Below are the code and all the weights of a small trained network. Each question names an input and a target symbol and asks about switching units off, where a switched-off unit gives its printed mean instead of its output.

import numpy as np


def w(rows, s, z=0):
    codes = np.array(rows[::2]) - 128.0
    scale = np.full(codes.shape[1], s)
    scale[-1] = z or s
    return codes * scale


def norm(h):
    return h / np.sqrt((h * h).mean(-1, keepdims=True) + 1e-5)


def f(y):
    return y / 2 * (1 + np.tanh(0.7978845608 * (y + 0.044715 * y**3)))


def softmax(a):
    e = np.exp(a - a.max(-1, keepdims=True))
    return e / e.sum(-1, keepdims=True)


def log_softmax(a):
    a = a - a.max(-1, keepdims=True)
    return a - np.log(np.exp(a).sum(-1, keepdims=True))


def net(x, mask):
    ids = ['αβδεζηθλμπστψ'.index(c) for c in x.split()]
    T = len(ids)
    res = E[ids] + P[:T]
    u = 0
    for l in range(2):
        r = norm(res)
        for j in range(3):
            rows = slice(3 * j, 3 * j + 3)
            q, k, v = (r @ M[l][rows].T for M in (Q, K, V))
            z = softmax(np.where(np.tri(T) > 0, q @ k.T / 3**0.5, -1e9)) @ v
            o = O[l][rows]
            res = res + np.where(mask[u + j], z, o[:, -1]) @ o[:, :-1]
        u += 3
        y = f(norm(res) @ A[l][:, :-1].T + A[l][:, -1])
        res = res + np.where(mask[u : u + 16], y, B[l][:, -1]) @ B[l][:, :-1]
        u += 16
    return log_softmax(norm(res)[-1] @ U[:, :-1].T + U[:, -1])


Q, K, V, O, A, B = {}, {}, {}, {}, {}, {}
E = w([
[162,192,172],'α',
[120,190,54],'β',
[78,70,94],'δ',
[184,144,55],'ε',
[229,223,140],'ζ',
[151,39,124],'η',
[96,85,105],'θ',
[129,70,127],'λ',
[176,106,100],'μ',
[75,79,104],'π',
[190,131,191],'σ',
[254,192,151],'τ',
[79,102,92],'ψ',
],0.0081)
P = w([
[155,87,120],'0',
[76,4,81],'1',
[146,147,138],'2',
[85,29,97],'3',
[132,166,139],'4',
[70,41,113],'5',
[117,174,142],'6',
[65,50,124],'7',
[112,174,146],'8',
[62,61,130],'9',
],0.0039)
Q[0] = w([
[141,2,185],'L0H1',
[155,197,153],'L0H1',
[97,189,83],'L0H1',
[152,115,59],'L0H2',
[98,66,65],'L0H2',
[151,14,136],'L0H2',
[99,193,16],'L0H3',
[50,166,111],'L0H3',
[72,54,204],'L0H3',
],0.0071)
K[0] = w([
[82,2,114],'L0H1',
[174,158,108],'L0H1',
[118,177,50],'L0H1',
[102,129,77],'L0H2',
[137,44,171],'L0H2',
[135,87,67],'L0H2',
[223,164,89],'L0H3',
[156,69,19],'L0H3',
[109,41,136],'L0H3',
],0.009)
V[0] = w([
[19,57,148],'L0H1',
[123,220,161],'L0H1',
[92,84,131],'L0H1',
[183,136,44],'L0H2',
[29,197,91],'L0H2',
[109,212,146],'L0H2',
[155,96,135],'L0H3',
[89,134,98],'L0H3',
[196,102,1],'L0H3',
],0.0063)
O[0] = w([
[143,163,58,41],'L0H1',
[91,33,185,129],'L0H1',
[204,143,143,100],'L0H1',
[150,200,30,128],'L0H2',
[168,134,125,5],'L0H2',
[198,47,141,130],'L0H2',
[121,180,254,163],'L0H3',
[174,155,162,74],'L0H3',
[44,87,194,121],'L0H3',
],0.0036,0.0025)
A[0] = w([
[196,152,182,164],'L0N1',
[64,217,167,202],'L0N2',
[111,153,156,8],'L0N3',
[222,112,44,137],'L0N4',
[163,162,64,65],'L0N5',
[147,49,167,97],'L0N6',
[71,105,139,212],'L0N7',
[64,114,56,62],'L0N8',
[145,164,92,85],'L0N9',
[253,188,45,100],'L0N10',
[97,191,98,73],'L0N11',
[188,105,98,115],'L0N12',
[103,222,177,113],'L0N13',
[142,40,182,25],'L0N14',
[170,196,120,234],'L0N15',
[164,168,107,86],'L0N16',
],0.007,0.0011)
B[0] = w([
[160,125,96,251],'L0N1',
[74,30,108,205],'L0N2',
[162,115,124,125],'L0N3',
[41,70,95,152],'L0N4',
[83,138,173,138],'L0N5',
[32,144,135,171],'L0N6',
[172,185,68,164],'L0N7',
[148,186,101,199],'L0N8',
[63,92,216,128],'L0N9',
[78,55,128,186],'L0N10',
[116,125,217,146],'L0N11',
[88,41,135,126],'L0N12',
[86,4,99,199],'L0N13',
[34,148,149,179],'L0N14',
[97,25,156,185],'L0N15',
[128,88,177,131],'L0N16',
],0.0035,0.0027)
Q[1] = w([
[123,242,146],'L1H1',
[237,156,140],'L1H1',
[220,205,156],'L1H1',
[81,29,162],'L1H2',
[167,203,70],'L1H2',
[136,154,202],'L1H2',
[108,177,23],'L1H3',
[140,185,104],'L1H3',
[167,121,255],'L1H3',
],0.0071)
K[1] = w([
[79,197,128],'L1H1',
[132,192,84],'L1H1',
[148,246,67],'L1H1',
[177,53,136],'L1H2',
[95,214,99],'L1H2',
[134,11,68],'L1H2',
[71,148,91],'L1H3',
[96,165,134],'L1H3',
[163,149,155],'L1H3',
],0.011)
V[1] = w([
[183,172,73],'L1H1',
[73,192,105],'L1H1',
[180,55,3],'L1H1',
[84,99,54],'L1H2',
[139,149,98],'L1H2',
[42,78,101],'L1H2',
[170,101,143],'L1H3',
[48,34,120],'L1H3',
[169,195,175],'L1H3',
],0.0051)
O[1] = w([
[33,57,153,3],'L1H1',
[115,60,202,74],'L1H1',
[214,117,121,75],'L1H1',
[97,4,200,133],'L1H2',
[147,119,101,81],'L1H2',
[144,129,152,205],'L1H2',
[84,90,253,136],'L1H3',
[162,230,144,238],'L1H3',
[91,192,194,84],'L1H3',
],0.0029,0.0027)
A[1] = w([
[128,76,51,163],'L1N1',
[159,74,118,97],'L1N2',
[79,101,255,95],'L1N3',
[76,182,80,126],'L1N4',
[153,85,160,111],'L1N5',
[143,162,82,106],'L1N6',
[84,197,246,123],'L1N7',
[21,129,155,116],'L1N8',
[66,149,85,157],'L1N9',
[169,71,158,103],'L1N10',
[123,90,131,140],'L1N11',
[83,221,115,118],'L1N12',
[144,92,134,124],'L1N13',
[88,24,158,2],'L1N14',
[70,186,198,106],'L1N15',
[157,128,147,133],'L1N16',
],0.0085,0.0038)
B[1] = w([
[85,208,155,182],'L1N1',
[90,182,85,131],'L1N2',
[136,118,208,248],'L1N3',
[227,46,167,171],'L1N4',
[147,89,43,151],'L1N5',
[137,47,168,133],'L1N6',
[156,87,70,253],'L1N7',
[251,104,118,170],'L1N8',
[201,117,185,176],'L1N9',
[125,124,48,157],'L1N10',
[122,230,77,141],'L1N11',
[20,75,143,171],'L1N12',
[100,164,46,135],'L1N13',
[47,71,184,139],'L1N14',
[110,184,28,188],'L1N15',
[38,156,148,140],'L1N16',
],0.0028,0.0048)
U = w([
[181,124,144,123],'α',
[86,137,129,10],'β',
[81,128,130,47],'δ',
[101,92,143,36],'ε',
[77,135,137,136],'ζ',
[80,241,178,173],'η',
[68,105,141,156],'θ',
[58,75,210,195],'λ',
[210,138,77,159],'μ',
[132,108,146,70],'π',
[121,96,2,212],'σ',
[112,59,146,27],'τ',
[133,165,191,251],'ψ',
],0.015,0.0031)

Each question gives the input, a string of symbols that net reads in full, and the target symbol t.
The units are the heads (3 rows each of Q, K, V and O) and the neurons (one row each of A and B). Each row of codes is followed by its name. A weight is (code - 128) times the scale printed after its matrix; where a second scale follows, it is the last column's (O, A, B and U).
mask holds one flag per unit, layer by layer, with each layer's heads first. A switched-off unit (its flag False) gives its mean, the last column of its rows in O or B, instead of its output. The means were averaged over made-up inputs and are rounded, as every weight is.
A unit's drop is (log p(t) with every unit on - log p(t) with that unit switched off) / (log p(t) with every unit on - log p(t) with every unit switched off).
The circuit of an input: a set's keep is (log p(t) with only the set's units on - log p(t) with every unit switched off) / (log p(t) with every unit on - log p(t) with every unit switched off). Starting from the 12 units with the biggest drops (on a tie, the unit counted first), units are removed one at a time, each time the one whose removal leaves the highest keep (on an exact tie, the one counted first), for as long as the keep stays at least 0.8.
circuit, biggest first: the units of the circuit, biggest drop first
k most important neurons: the k neurons with the biggest drops, biggest first
k most important neurons of layer l: the k neurons of layer l with the biggest drops, biggest first
which heads matter: for each layer, one digit per head in row order, 1 if its drop is at least 0.15 and else 0, layers parted by /
drop of u: that unit's drop, to one decimal
input ζ β α α α α σ θ, target σ: circuit, biggest first => (L0H1, L1N3)
input λ α α, target λ: circuit, biggest first => (L0H2, L0H1)
input β λ α λ, target μ: which heads matter => 111 / 000
input π α α θ α α λ μ ε δ, target σ: which heads matter => 010 / 000
input τ α α λ η β λ α ψ ζ, target σ: 2 most important neurons of layer 0 => (L0N1, L0N10)
input α α α π λ σ θ τ, target σ: which heads matter => 001 / 000
input α σ α α ζ α λ λ λ π, target σ: 4 most important neurons of layer 1 => (L1N3, L1N12, L1N4, L1N6)
input α λ α β α θ, target σ: circuit, biggest first => (L0H1)
input β λ θ, target λ: 2 most important neurons => (L1N14, L0N11)
input α μ ζ α τ α α δ, target σ: 3 most important neurons of layer 1 => (L1N4, L1N12, L1N6)
input α θ α ψ β α θ ζ, target σ: 2 most important neurons => (L0N1, L1N10)
input π λ α α, target μ: which heads matter => 000 / 010
input α α β α ζ α α λ, target σ: 2 most important neurons => (L0N4, L1N3)
input λ θ η, target λ: 3 most important neurons of layer 1 => (L1N14, L1N7, L1N15)
input λ α σ δ α β α θ α θ, target μ: which heads matter => 100 / 001
input μ α ζ λ α α α ψ, target σ: 2 most important neurons => (L1N4, L1N12)
input α λ α α α η α π α ψ, target σ: 2 most important neurons => (L1N12, L1N4)
input λ α λ, target λ: 3 most important neurons of layer 0 => (L0N11, L0N9, L0N5)
input α θ ψ π, target σ: which heads matter => 000 / 001
input ψ θ μ α α α α τ α λ, target σ: 3 most important neurons => (L1N3, L0N4, L1N8)
input λ ψ λ α, target σ: most important neuron => (L0N13)
input α ζ θ δ λ θ, target μ: 2 most important neurons of layer 1 => (L1N4, L1N9)
input λ α μ α α λ α τ, target σ: 2 most important neurons => (L0N4, L0N10)
input ζ θ λ, target λ: most important neuron => (L0N10)
input β σ α σ, target μ: 2 most important neurons of layer 1 => (L1N1, L1N12)
input λ θ α, target λ: drop of L0H2 => 0.2
input λ λ η, target λ: drop of L1N14 => 0.1
input δ λ θ, target λ: drop of L0N11 => 0.5
input η θ α π π α θ λ θ σ, target σ: drop of L0H1 => 1.2
input θ θ β α, target σ: most important neuron of layer 1 => (L1N3)
